Below is a small trained network, with its code and all its weights. Each question gives an input and a class and asks what happens when units are switched off, that is, made to give their printed mean instead of their output.

import numpy as np


def w(rows, s, z=0):
    codes = np.array(rows[::2]) - 128.0
    scale = np.full(codes.shape[1], s)
    scale[-1] = z or s
    return codes * scale


def f(y):
    return np.maximum(y, 0)


def log_softmax(a):
    a = a - a.max(-1, keepdims=True)
    return a - np.log(np.exp(a).sum(-1, keepdims=True))


def net(x, mask):
    res = np.array(x, float).reshape(1, 5) / 4 @ E
    y = f(res @ A[0][:, :-1].T + A[0][:, -1])
    res = res + np.where(mask, y, B[0][:, -1]) @ B[0][:, :-1]
    return log_softmax(res[-1] @ U[:, :-1].T + U[:, -1])


A, B = {}, {}
E = w([
[25,101,76,89,2],'x0',
[149,98,152,39,100],'x1',
[125,42,252,186,124],'x2',
[125,50,194,91,146],'x3',
[39,237,179,105,150],'x4',
],0.0093)
A[0] = w([
[69,146,137,186,176,128],'N0',
[186,114,37,134,173,132],'N1',
[215,55,75,138,109,161],'N2',
[108,188,124,125,64,158],'N3',
[96,124,111,123,146,83],'N4',
[115,141,192,99,148,176],'N5',
[54,107,207,122,134,237],'N6',
[135,51,88,80,120,132],'N7',
[183,57,99,179,134,156],'N8',
[130,54,131,33,105,190],'N9',
[63,110,106,178,187,169],'N10',
[118,121,231,83,193,170],'N11',
[58,230,116,104,218,203],'N12',
[187,127,115,109,24,163],'N13',
[96,120,62,253,38,255],'N14',
[144,56,113,122,43,107],'N15',
[137,175,62,66,163,160],'N16',
[144,172,186,101,148,118],'N17',
],0.013,0.0049)
B[0] = w([
[170,142,140,165,90,182],'N0',
[74,154,87,117,150,202],'N1',
[81,107,54,125,145,220],'N2',
[150,163,150,105,149,193],'N3',
[134,139,120,123,108,138],'N4',
[121,106,162,158,163,184],'N5',
[148,100,173,185,127,225],'N6',
[132,78,99,86,63,184],'N7',
[92,135,65,160,123,205],'N8',
[129,44,153,93,74,206],'N9',
[151,177,106,153,110,175],'N10',
[69,75,162,185,185,220],'N11',
[81,220,168,131,76,246],'N12',
[165,93,129,73,144,188],'N13',
[250,163,117,127,181,251],'N14',
[178,98,104,91,75,201],'N15',
[55,133,128,61,98,205],'N16',
[96,96,179,150,108,172],'N17',
],0.024,0.014)
U = w([
[83,132,5,148,142,155],'0',
[72,104,121,72,137,111],'1',
[146,153,152,73,183,54],'2',
[79,186,157,99,104,72],'3',
[169,156,126,200,93,74],'4',
[90,96,209,199,135,251],'5',
[152,71,112,129,57,90],'6',
],0.011,0.0026)

Each question gives the input, the list of numbers given to net, and the class t.
The units are the neurons (one row each of A and B). Each row of codes is followed by its name. A weight is (code - 128) times the scale printed after its matrix; where a second scale follows, it is the last column's (A, B and U).
mask holds one flag per neuron, in row order. A switched-off neuron (its flag False) gives its mean, the last column of its row in B, instead of its output. The means were averaged over made-up inputs and are rounded, as every weight is.
A unit's drop is (log p(t) with every unit on - log p(t) with that unit switched off) / (log p(t) with every unit on - log p(t) with every unit switched off).
The circuit of an input: a set's keep is (log p(t) with only the set's units on - log p(t) with every unit switched off) / (log p(t) with every unit on - log p(t) with every unit switched off). Starting from the 12 units with the biggest drops (on a tie, the unit counted first), units are removed one at a time, each time the one whose removal leaves the highest keep (on an exact tie, the one counted first), for as long as the keep stays at least 0.8.
units of the circuit, in order: the units of the circuit, biggest drop first
most important unit: the unit with the biggest drop
top k neurons: the k neurons with the biggest drops, biggest first
drop of u: that unit's drop, to one decimal
input [-3,6,-8,5,1], class 1: most important unit => N9
input [7,2,1,-7,5], class 2: units of the circuit, in order => [N14, N3]
input [1,-5,7,-2,-5], class 0: top 3 neurons => [N8, N2, N12]
input [1,-3,3,-7,8], class 4: top 3 neurons => [N0, N16, N14]
input [-8,7,-7,4,2], class 3: top 3 neurons => [N16, N12, N6]
input [-7,5,0,3,-3], class 0: top 4 neurons => [N2, N6, N8, N12]
input [8,-8,1,-8,-3], class 4: top 2 neurons => [N16, N10]
input [5,-2,-5,-2,2], class 3: top 2 neurons => [N12, N16]
input [-8,8,-1,-2,-1], class 5: top 2 neurons => [N11, N17]
input [8,-4,-6,8,4], class 3: top 2 neurons => [N12, N3]
input [-7,7,-4,3,-1], class 1: top 2 neurons => [N6, N16]
input [0,-6,-2,0,-1], class 4: top 2 neurons => [N2, N14]
input [-8,-2,5,-5,-2], class 0: top 2 neurons => [N8, N6]
input [6,7,-2,1,4], class 6: units of the circuit, in order => [N9]
input [1,4,-1,-3,3], class 3: drop of N14 => 0.1
input [-2,6,-7,6,8], class 5: drop of N11 => 1.5
input [8,-6,8,-6,-2], class 4: drop of N14 => 0.1
